Below are the code and all the weights of a small trained network. Each question names an input and a class and asks about switching units off, where a switched-off unit gives its printed mean instead of its output.

import numpy as np


def w(rows, s, z=0):
    codes = np.array(rows[::2]) - 128.0
    scale = np.full(codes.shape[1], s)
    scale[-1] = z or s
    return codes * scale


def norm(h):
    return h / np.sqrt((h * h).mean(-1, keepdims=True) + 1e-5)


def f(y):
    return y / 2 * (1 + np.tanh(0.7978845608 * (y + 0.044715 * y**3)))


def log_softmax(a):
    a = a - a.max(-1, keepdims=True)
    return a - np.log(np.exp(a).sum(-1, keepdims=True))


def net(x, mask):
    res = np.array(x, float).reshape(1, 6) / 4 @ E
    u = 0
    for l in range(2):
        y = f(norm(res) @ A[l][:, :-1].T + A[l][:, -1])
        res = res + np.where(mask[u : u + 4], y, B[l][:, -1]) @ B[l][:, :-1]
        u += 4
    return log_softmax(norm(res)[-1] @ U[:, :-1].T + U[:, -1])


A, B = {}, {}
E = w([
[65,83,113,174,254,159,191,60,191,75,88],'x0',
[226,39,242,89,210,63,174,213,176,186,128],'x1',
[128,137,129,135,136,130,128,143,127,118,138],'x2',
[134,122,112,125,140,125,118,139,129,123,134],'x3',
[117,178,33,133,117,41,197,90,235,215,203],'x4',
[137,143,131,121,129,136,127,126,126,120,136],'x5',
],0.00087)
A[0] = w([
[166,186,142,58,7,98,58,191,70,195,178,4],'0.n1',
[139,183,55,157,99,74,173,115,181,209,181,57],'0.n2',
[186,179,128,91,4,95,59,189,68,182,161,16],'0.n3',
[84,187,44,139,46,164,95,67,89,76,152,48],'0.n4',
],0.0024,0.0018)
B[0] = w([
[171,90,105,172,197,142,179,73,161,93,67,230],'0.n1',
[124,63,209,6,46,157,50,121,120,51,175,234],'0.n2',
[143,57,97,185,228,183,197,98,138,81,122,224],'0.n3',
[113,175,188,157,172,73,99,239,93,241,53,248],'0.n4',
],0.0023,0.0016)
A[1] = w([
[139,92,231,160,141,205,67,193,12,24,58,45],'1.n1',
[248,33,250,77,200,65,181,234,169,202,144,99],'1.n2',
[180,104,216,104,147,109,144,190,114,222,119,9],'1.n3',
[164,93,222,141,116,212,45,179,18,20,59,55],'1.n4',
],0.0015)
B[1] = w([
[144,129,101,89,98,91,135,111,190,153,182,178],'1.n1',
[90,194,86,177,95,153,84,132,71,138,88,247],'1.n2',
[3,202,79,109,92,122,77,111,121,172,118,99],'1.n3',
[119,123,120,89,94,83,150,105,181,140,186,169],'1.n4',
],0.0037,0.0013)
U = w([
[75,217,124,187,125,131,70,190,54,205,51,144],'0',
[177,66,107,181,205,175,218,88,138,65,117,239],'1',
[136,100,154,2,51,94,107,112,179,111,228,2],'2',
],0.0057,0.0013)

Each question gives the input, the list of numbers given to net, and the class t.
The units are the neurons (one row each of A and B). Each row of codes is followed by its name. A weight is (code - 128) times the scale printed after its matrix; where a second scale follows, it is the last column's (A, B and U).
mask holds one flag per neuron, layer by layer. A switched-off neuron (its flag False) gives its mean, the last column of its row in B, instead of its output. The means were averaged over made-up inputs and are rounded, as every weight is.
A unit's drop is (log p(t) with every unit on - log p(t) with that unit switched off) / (log p(t) with every unit on - log p(t) with every unit switched off).
The circuit of an input: a set's keep is (log p(t) with only the set's units on - log p(t) with every unit switched off) / (log p(t) with every unit on - log p(t) with every unit switched off). Starting from all 8 units, units are removed one at a time, each time the one whose removal leaves the highest keep (on an exact tie, the one counted first), for as long as the keep stays at least 0.8.
units of the circuit, in order: the units of the circuit, biggest drop first
top k neurons: the k neurons with the biggest drops, biggest first
top k neurons in layer l: the k neurons of layer l with the biggest drops, biggest first
drop of u: that unit's drop, to one decimal
input [-7,4,1,-8,1,-5], class 1: units of the circuit, in order -> (0.n3)
input [-8,6,-3,-6,7,0], class 1: top 2 neurons in layer 0 -> (0.n4 0.n1)
input [6,-6,-4,0,8,-3], class 2: top 2 neurons in layer 1 -> (1.n2 1.n3)
input [6,-7,1,7,-2,-8], class 0: top 2 neurons -> (0.n4 0.n3)
input [8,8,6,-6,7,-2], class 0: units of the circuit, in order -> (1.n2 0.n3)
input [-6,2,5,5,4,-7], class 1: top 3 neurons -> (0.n3 0.n1 0.n4)
input [3,4,-3,8,7,7], class 2: top 3 neurons in layer 0 -> (0.n4 0.n2 0.n3)
input [5,2,-1,2,7,-5], class 2: top 3 neurons in layer 0 -> (0.n2 0.n3 0.n1)
input [-7,1,-7,2,6,-5], class 1: units of the circuit, in order -> (0.n3 0.n1)
input [-6,5,-8,1,-5,-3], class 1: top 4 neurons -> (0.n4 0.n3 0.n1 0.n2)
input [1,2,8,8,-2,5], class 0: top 2 neurons -> (0.n2 1.n2)
input [2,-3,1,-5,8,1], class 2: top 2 neurons -> (0.n2 1.n2)
input [-7,2,2,-1,5,-1], class 1: top 2 neurons -> (0.n3 0.n1)
input [-1,8,3,-8,5,4], class 0: units of the circuit, in order -> (1.n2)
input [2,2,2,-3,3,-4], class 2: top 3 neurons -> (0.n4 0.n2 0.n3)
input [4,4,6,5,1,0], class 0: top 2 neurons -> (1.n2 0.n3)
input [5,-3,-1,-5,7,-8], class 2: top 3 neurons -> (0.n2 0.n3 0.n1)
input [-8,-5,7,2,0,5], class 1: top 2 neurons -> (0.n3 0.n1)
input [-1,8,-6,8,-5,-8], class 0: top 2 neurons -> (1.n2 0.n2)
input [3,-1,3,-7,5,-6], class 2: top 3 neurons in layer 0 -> (0.n2 0.n3 0.n1)
input [-5,2,8,8,1,0], class 1: drop of 1.n3 -> 0.0
